Below is a small trained network, with its code and all its weights. Each question gives an input and a class and asks what happens when units are switched off, that is, made to give their printed mean instead of their output.

import numpy as np


def w(rows, s, z=0):
    codes = np.array(rows[::2]) - 128.0
    scale = np.full(codes.shape[1], s)
    scale[-1] = z or s
    return codes * scale


def f(y):
    return np.maximum(y, 0)


def log_softmax(a):
    a = a - a.max(-1, keepdims=True)
    return a - np.log(np.exp(a).sum(-1, keepdims=True))


def net(x, mask):
    res = np.array(x, float).reshape(1, 3) / 4 @ E
    y = f(res @ A[0][:, :-1].T + A[0][:, -1])
    res = res + np.where(mask, y, B[0][:, -1]) @ B[0][:, :-1]
    return log_softmax(res[-1] @ U[:, :-1].T + U[:, -1])


A, B = {}, {}
E = w([
[225,116,78,121,88],'x0',
[161,117,170,253,105],'x1',
[126,122,125,133,138],'x2',
],0.013)
A[0] = w([
[153,198,93,78,132,233],'neuron 0',
[174,131,101,121,71,157],'neuron 1',
[179,119,55,133,106,27],'neuron 2',
[59,147,130,164,157,96],'neuron 3',
[182,102,124,107,66,74],'neuron 4',
[86,107,129,71,152,252],'neuron 5',
[151,124,203,193,22,147],'neuron 6',
[43,169,164,142,113,27],'neuron 7',
[145,154,189,160,67,21],'neuron 8',
[94,103,90,75,116,20],'neuron 9',
[149,147,98,88,116,126],'neuron 10',
[158,154,5,133,136,215],'neuron 11',
[135,132,104,111,173,236],'neuron 12',
[69,121,141,134,84,254],'neuron 13',
[188,158,72,130,154,32],'neuron 14',
[103,190,99,92,131,30],'neuron 15',
[196,136,108,158,107,140],'neuron 16',
[187,130,112,164,129,248],'neuron 17',
[166,110,166,189,148,29],'neuron 18',
[133,101,53,144,102,30],'neuron 19',
],0.012,0.0061)
B[0] = w([
[117,130,119,207,118,226],'neuron 0',
[38,200,232,116,170,202],'neuron 1',
[115,222,162,117,195,178],'neuron 2',
[65,196,173,74,154,180],'neuron 3',
[36,148,110,64,177,180],'neuron 4',
[64,131,123,205,119,233],'neuron 5',
[48,136,42,163,120,248],'neuron 6',
[11,148,165,78,254,175],'neuron 7',
[103,110,67,148,230,165],'neuron 8',
[147,142,77,166,219,171],'neuron 9',
[86,131,65,182,116,181],'neuron 10',
[71,117,195,159,135,227],'neuron 11',
[76,143,142,210,85,195],'neuron 12',
[67,101,211,144,55,203],'neuron 13',
[96,205,190,142,212,163],'neuron 14',
[131,168,79,188,174,161],'neuron 15',
[86,120,194,124,145,204],'neuron 16',
[79,138,147,155,86,231],'neuron 17',
[124,165,59,120,208,181],'neuron 18',
[115,114,178,136,232,148],'neuron 19',
],0.0085,0.011)
U = w([
[99,169,168,86,168,49],'0',
[106,132,151,172,107,255],'1',
[108,153,45,159,150,95],'2',
[113,153,158,134,5,219],'3',
[195,112,86,159,66,50],'4',
[142,142,93,61,34,50],'5',
[181,68,139,127,151,56],'6',
[163,97,98,67,110,61],'7',
],0.016,0.006)

Each question gives the input, the list of numbers given to net, and the class t.
The units are the neurons (one row each of A and B). Each row of codes is followed by its name. A weight is (code - 128) times the scale printed after its matrix; where a second scale follows, it is the last column's (A, B and U).
mask holds one flag per neuron, in row order. A switched-off neuron (its flag False) gives its mean, the last column of its row in B, instead of its output. The means were averaged over made-up inputs and are rounded, as every weight is.
A unit's drop is (log p(t) with every unit on - log p(t) with that unit switched off) / (log p(t) with every unit on - log p(t) with every unit switched off).
The circuit of an input: a set's keep is (log p(t) with only the set's units on - log p(t) with every unit switched off) / (log p(t) with every unit on - log p(t) with every unit switched off). Starting from the 12 units with the biggest drops (on a tie, the unit counted first), units are removed one at a time, each time the one whose removal leaves the highest keep (on an exact tie, the one counted first), for as long as the keep stays at least 0.8.
units of the circuit, in order: the units of the circuit, biggest drop first
most important unit: the unit with the biggest drop
top k neurons: the k neurons with the biggest drops, biggest first
drop when u is switched off: that unit's drop, to one decimal
input [1,-4,-4], class 1: top 2 neurons -> [neuron 6; neuron 18]
input [0,-5,6], class 1: most important unit -> neuron 6
input [4,0,0], class 0: units of the circuit, in order -> [neuron 5; neuron 1]
input [-5,5,4], class 0: units of the circuit, in order -> [neuron 3; neuron 7]
input [-6,2,-3], class 0: top 2 neurons -> [neuron 7; neuron 3]
input [1,-7,-7], class 1: top 2 neurons -> [neuron 6; neuron 18]
input [-2,4,3], class 2: units of the circuit, in order -> [neuron 11; neuron 1]
input [2,-6,5], class 2: top 2 neurons -> [neuron 9; neuron 13]
input [-1,7,-2], class 2: top 3 neurons -> [neuron 6; neuron 18; neuron 8]
input [8,8,1], class 0: top 2 neurons -> [neuron 1; neuron 16]
input [3,5,4], class 2: top 4 neurons -> [neuron 6; neuron 18; neuron 13; neuron 8]
input [-4,8,2], class 2: top 2 neurons -> [neuron 6; neuron 18]
input [-8,4,4], class 0: top 2 neurons -> [neuron 7; neuron 3]
input [-4,-7,-6], class 2: top 2 neurons -> [neuron 9; neuron 15]
input [-4,-4,-5], class 1: most important unit -> neuron 5
input [-2,8,0], class 2: drop when neuron 6 is switched off -> 0.2
input [-5,-6,-3], class 2: drop when neuron 5 is switched off -> 0.2
input [-3,-3,-5], class 1: drop when neuron 5 is switched off -> 0.1
input [-2,-5,-6], class 1: drop when neuron 0 is switched off -> 0.0
input [2,-8,6], class 2: most important unit -> neuron 9
